Each row has a name. Each piece below is followed by the name of the row it came from. Each question is about the rows just above it.

[ -10 -102   -4   15] -> Z429
[ -53  -11 -102   -4] -> Z561
[ -8 -21   5  -2] -> Z832
[ 19  26 -25   7] -> Z938
[-16  38  12  15] -> Z412
asked: [-4 15]	Z429
asked: [ -11 -102   -4]	Z561
Where do [ 5 -2] appear?	Z832
The row with [-21   5] is	Z832
Where do [ 26 -25] appear?	Z938

[ 62 -13 -70 -16  55 -53 -60] -> Z44
[-56 -16 114 -19 -57  44  62] -> Z712
[  28   14 -112   14   27  -51  -68] -> Z233
[-107    7   45    4 -106   19   25] -> Z138
[-112   14  -51   28   14   27   62] -> Z528
[ 69  44 114 -19 -57 -16 -78] -> Z85
[-117    7   27   10 -110   15   19] -> Z725
[ 37   5 -89   8  39 -41 -54] -> Z335
[ 68 -17  76 -20  61  25  37] -> Z754
[103  -2 -27  -7  93 -20 -24] -> Z392
Which row holds [  28   14 -112   14   27  -51]?	Z233
Where do [-16 114 -19 -57  44] appear?	Z712
asked: [ 44 114 -19 -57 -16 -78]	Z85
[103  -2 -27  -7  93] is in which row?	Z392

[-30   3  12  -3 -48  26  54] -> Z92
[-72  74 -39 -53 103   8 -33] -> Z308
[-30  12 -48   3 103   8  14] -> Z864
[ 12 -48   3 103   8] is in which row?	Z864
asked: [-30  12 -48   3 103   8]	Z864
Which row holds [-30   3  12]?	Z92
asked: [-72  74 -39 -53 103   8 -33]	Z308
asked: [-39 -53]	Z308
Where do [ 12  -3 -48] appear?	Z92

[ -91 -119  106  -95] -> Z701
[-4  0  1 10] -> Z609
[-27  -1  26 -28] -> Z299
[ 23  -1 -45  24] -> Z825
[ 54  15 -73  57] -> Z448
[-48 -55  53 -50] -> Z96
[ 34   7 -51  36] -> Z157
[-48 -70  53 -50] -> Z862
[-4  0  1 -5] -> Z77
[-77 -92  85 -79] -> Z81
[  0 -17 -23   1] -> Z14
asked: [ 0  1 10]	Z609
Where do [-70  53] appear?	Z862

[-94  69 -19  99 -89  29  35  35 -43 -67 -85 -68 -35 -35  42 101  22 -35
 -43  65 -95 -98  19  60  90  50 -64  18 -74 -55 -89 -62  32  20  55]  Z923
[ 52  63  66  94 -17  82  15  91 -76 -96 -52 -75  27 -16  -1  69  52  -5
 -73   5  72  91  -6  19 102   3 -99  58 -18 -49  82  12  -1  91  95]  Z489
[  97  -29  -20  -48  -64   22  -98    3  -29   32   78  -68   71  -83
   37   91   49   24    7   37  -30   38  -49   55   38 -100  -60  -61
   98  -70   78   -3   50  -70  -85]  Z674
[ 41  60  74  16 -46  38 -47 -68  32 -29  78   3 -14  10   5  64 -60  -6
 -44 -58   2   2  15 -24 -26 -30 -37 -28  -7  62  19  39 -18   9 -23]  Z906
[ -36   16   90   86  -41 -100   71  -80  -15  -11   31   60  -27  -79
   60   81   85  -14   81   37  -20  -40 -100  -91   11   44  -33  -59
   10  -14   89 -100  -92   28   67]  Z670
[ 68  85  55  17 -76  90 -88   3 -97  35 -32 -81  29 -40  89 -24   4  15
  46 -46 -35  85  87  -7 -18  66  51  80 -39 -59 -60 -73  94  94 -54]  Z130
[ 97 -29 -20 -48 -64  22 -98   3 -29  32  78 -68  71 -83  37  -9  49  24
   7 -42 -30  38 -49  55  38 -64 -60  11  98 -70  78  -3  50 -70 -85]  Z139
[   7   37   92  -14   -5   34   83  -26   11  -67  -87   26   17   -2
  -20    8   34   16  -45  -31   18  -89    2   44 -100   84  -96   81
   25   23    6   45  -54  -15  -93]  Z976
[  52   65   44  -11   -4  -91   16  -48   92   20  -12    8   30   -8
 -101   66  -27  -76  -34   79   50    4    6  -64    9  -94  -24  -53
  -72  -25  -63   37  101   98   -1]  Z899
[102  26  75  80  22   2  86  42  57 -13 -15  26  92  11 -20 -70  50   4
 -65  34  21 -30 -63  47 -16  66 -34  55   8  50  65 -40 -11 -73   4]  Z738
[ -29  -27   32   -3  -24  -61  -87    0   95   20   86   38  -89   10
   56  -78   95  -70  -27   37   59   39  -19  -65   85  -17   85    9
   35   76  -25  -62   59 -100  -12]  Z496
[ 68  85  55  17 -76  90 -88   3 -97  35 -32 -81  29 -40  89 -24   4  15
  46 -46 -35  85  87  -7 -18  66  51  80 -68  27 -68  35 -60  26 -62]  Z338
[50 65] is in which row?	Z738
[102   3 -99  58 -18] is in which row?	Z489
asked: [ 97 -29 -20 -48 -64  22 -98   3 -29  32  78 -68  71 -83  37  -9  49  24
   7 -42 -30  38 -49  55  38 -64 -60  11  98 -70  78  -3  50 -70 -85]	Z139
Which row holds [-73  94]?	Z130
Where do [  92   20  -12    8   30   -8 -101   66  -27  -76  -34   79] appear?	Z899

[-49  45 -73 -46 -61  45  -5 -17 -21  87  33  29 -19  47  63  83] : Z263
[ 69 -52 -18 -73  94  26  91  40  14  11 -47 -78  37 -83  30 -82] : Z2
[ 61  67 -78  75  88 -62 -18 -34  79   1  81 -34  68  82 -44 -41] : Z195
[ 61  67 -78  75  88 -62 -18 -34  11   1  81 -34  68  82 -44 -41] : Z721
[ 26  -1  22  33  20 -58 -20  -4  50  59  -7   8 -33  80  21  37] : Z261
[ 20  75   5  80 -54 -56  22   1 -34  81  79 -32   5  37   1 -26] : Z702
[ 38 -83  26  18 -23  11  73  16 -33  13 -35  33 -50 -58  66  70] : Z785
[ 72 -63 -70  86  82  30 -18   0  23   0  54 -17 -86 -85  -5  21] : Z614
asked: [-34  79   1  81]	Z195
asked: [ 61  67 -78  75  88 -62 -18 -34  11   1  81 -34  68  82 -44 -41]	Z721
asked: [ 61  67 -78  75  88 -62 -18 -34  79   1  81 -34  68  82 -44 -41]	Z195
[ 37 -83] is in which row?	Z2
asked: [-47 -78  37 -83  30]	Z2
Where do [20 75] appear?	Z702

[11 50 -9 20 12 -1 16 16 39] : Z852
[ 16 -18 -38 -53 -48  -9 -23  -5 -23] : Z478
[-12  33  43  18  35   1 -49  24 -46] : Z493
[  5 -41   3 -16   9   4   6 -17  44] : Z596
[ 24  56 -26 -46 -61  -8  30  31  57] : Z628
[ -8 -21  42  -7 -99  10  20  42 -60] : Z224
[ 58  -6 -14  52  38  -3  16  31 -32] : Z739
[4 6] is in which row?	Z596
asked: [-9 20 12 -1 16]	Z852
asked: [ 31 -32]	Z739
[-8 30] is in which row?	Z628

[  6 -68  44  51] : Z170
[-22  -1 -68 -35] : Z63
[-54  86 -32 -63] : Z990
[ 27  86 -32 -63] : Z251
[ -31 -122  -34   31] : Z286
[  -1  -69 -105   -9] : Z201
[ -1 -65  46  48] : Z190
asked: [  6 -68  44]	Z170
Where do [ -1 -68] appear?	Z63

[-12  10 -10  61 -60  40 -13  14 -93  36  -2  13  21 -20  35  17  -8] = Z778
[  11   -2   46   34   13   -8 -102   21  -55   -7  -31  -73  -20   30
  -50   37  -38] = Z620
[  4   2  11   6   4  -7 -31   6 -20  -6  -7 -20  -9  10 -10  11  -9] = Z369
[ -4   8 -33 -33  10  -9  50 -14  49  -7  16  30   3  -8  15 -22  20] = Z508
The row with [ -9  10 -10] is	Z369
Where do [35 17] appear?	Z778

[ -32  -73   13    6 -102    1  -28   19  -36   -1   37  -14   14    4
   -8  -63   12   15   43   12   -6] = Z100
[-29  64 -78  22 -57  33  10  -8  14  -6   8 -19  16 -28  -1 -35 -35 -58
 -61  37  15] = Z283
[-16 -37 -29  62 -78  12  -1 -14  -8  14   4   1 -63 -36  19 -28  37 -30
 -12  14 -15] = Z765
asked: [  13    6 -102]	Z100
Where do [ 16 -28  -1 -35 -35 -58 -61  37] appear?	Z283
Which row holds [ 19 -28]?	Z765
asked: [ 12  -1 -14  -8  14   4   1 -63 -36  19 -28  37]	Z765
Where do [-29  62 -78] appear?	Z765
asked: [  13    6 -102    1  -28]	Z100

[ 27  12  21 -21 -15 -70  -4 -68] = Z814
[ 58 -12  -2  16 -20  -5 -57  70] = Z710
[ 17 -23  23  79 -19 -35  28 115] = Z297
[ 42 -17 106  29  74  22 -30   9] = Z418
[ 48 -33  30  53 -45  -2   7  26] = Z252
[ -31   -1  -58   42   -8   10   59 -111] = Z414
[ 42 -17 106  66  74  22 -30   9] = Z550
[ 43 -25 -64  22 -60 -51  10 -48] = Z110
[ 14 -25 -58 -21 -73 -52  -3  -5] = Z771
[  8  16  -5 -12  -2 -57 -20  81] = Z32
[ 53  -4  -3 -32 -13 -27  92  20] = Z572
[ -18  -60   10  -25   22  -64  -51 -103] = Z625
asked: [-60  10 -25  22 -64 -51]	Z625
Which row holds [-12  -2  16 -20  -5 -57]?	Z710
asked: [ 14 -25 -58]	Z771

[ -36  -15  -13   20 -100   62   28  -11    2   38   56  -14   48   16
  -63  -59   39] -> Z6
[ -65  -87  -13   20 -100   62   28  -11    2   38   61  -14   87   -9
  -63  -43   39] -> Z383
[ -11   -1   38   20 -100   62   28  -11    2   38   56  -14   33   37
  -63  -87   39] -> Z49
Where do [  -1   38   20 -100   62   28  -11    2   38] appear?	Z49
asked: [ -65  -87  -13   20 -100   62   28]	Z383
[ -36  -15  -13   20 -100   62   28  -11    2   38   56  -14   48   16
  -63  -59   39] is in which row?	Z6
asked: [-63 -87]	Z49
Which row holds [ -11   -1   38   20 -100   62   28  -11    2   38   56  -14   33   37
  -63  -87   39]?	Z49
Which row holds [  2  38  56 -14  33  37 -63]?	Z49

[-23  48  -7 -45 119  32 -88  -8 -10 -57  25  60 -44 -15  26 -18  -9  10] = Z319
[-16   3  10   4  -4   5 -10   3   6   0  26  -5   2  -1   5  -5   0  -6] = Z382
[ 32  -7 -25  48  -7 -45 119  -7 -65 -27  12  93 -59 -36 -24 -17 -43   7] = Z484
[ -3 -16  -3  -7 -15 -13  32 -25  -4 -19 -13  -2  -5  -7  50   1 -11  34] = Z370
[  0  18  52  89 -24  73 -91  14  -9  50 -28  69 -65 -15  25 -60   2  10] = Z815
[  8   4 -13  16 -52 -25 -14 -57  -1 -57  25  13 -15  -1  74   9 -17   0] = Z577
[ 26  -8 -27  11 -36 -17 -26 -37  -3 -35 -53  31 -16   0  41  24 -13  15] = Z844
asked: [  8   4 -13  16 -52 -25 -14 -57  -1 -57  25  13 -15  -1  74   9 -17   0]	Z577
Where do [-25  48  -7 -45 119] appear?	Z484
Which row holds [-36 -17]?	Z844

[ 42 -39  -1  52  40  17   4 -97]  Z334
[-45 -10   7  40 -21 -17  59  91]  Z497
[-45  40 -21 -17   7 -10  59 -61]  Z342
[-58 -10   7  39  19   9  61  91]  Z756
asked: [39 19]	Z756
asked: [-45 -10   7  40 -21 -17  59]	Z497
The row with [-45  40] is	Z342
Where do [19  9 61] appear?	Z756
asked: [-45 -10   7  40 -21 -17  59  91]	Z497
asked: [-21 -17  59]	Z497

[-34 -43  31  74  -8 -25   9]  Z562
[ 20  85  15 -49 -58  47  29]  Z563
[ 20  85  -2  21  25  33 -10]  Z378
[ 19 -64 -13  34 -50 -50  43]  Z184
[-28 -61  15  47 -49 -58  29]  Z109
[-92 -56  46  86 -74 -91  17]  Z463
[-34  18   5  74  -8 -40   9]  Z646
[-24  18   5  28  -5  -9  -3]  Z341
Where do [ 15  47 -49 -58  29] appear?	Z109
Which row holds [-13  34]?	Z184
[-34  18   5  74  -8 -40] is in which row?	Z646
asked: [-13  34 -50 -50  43]	Z184
asked: [-24  18   5  28  -5  -9  -3]	Z341
The row with [ 85  15 -49 -58] is	Z563
asked: [ 46  86 -74 -91]	Z463

[   8   19 -113  -19] -> Z876
[ 2 -6  5 -4] -> Z692
[-3  3  2 -2] -> Z704
[-1  3 -3  2] -> Z845
[ 3 -3  3 -4] -> Z442
[-2  7 -5  4] -> Z312
[ 4 -6  5 -7] -> Z511
[-3  3 -2  2] -> Z877
[ 3 -3  3 -4] is in which row?	Z442
Where do [ 2 -6] appear?	Z692
Which row holds [-3  3  2 -2]?	Z704

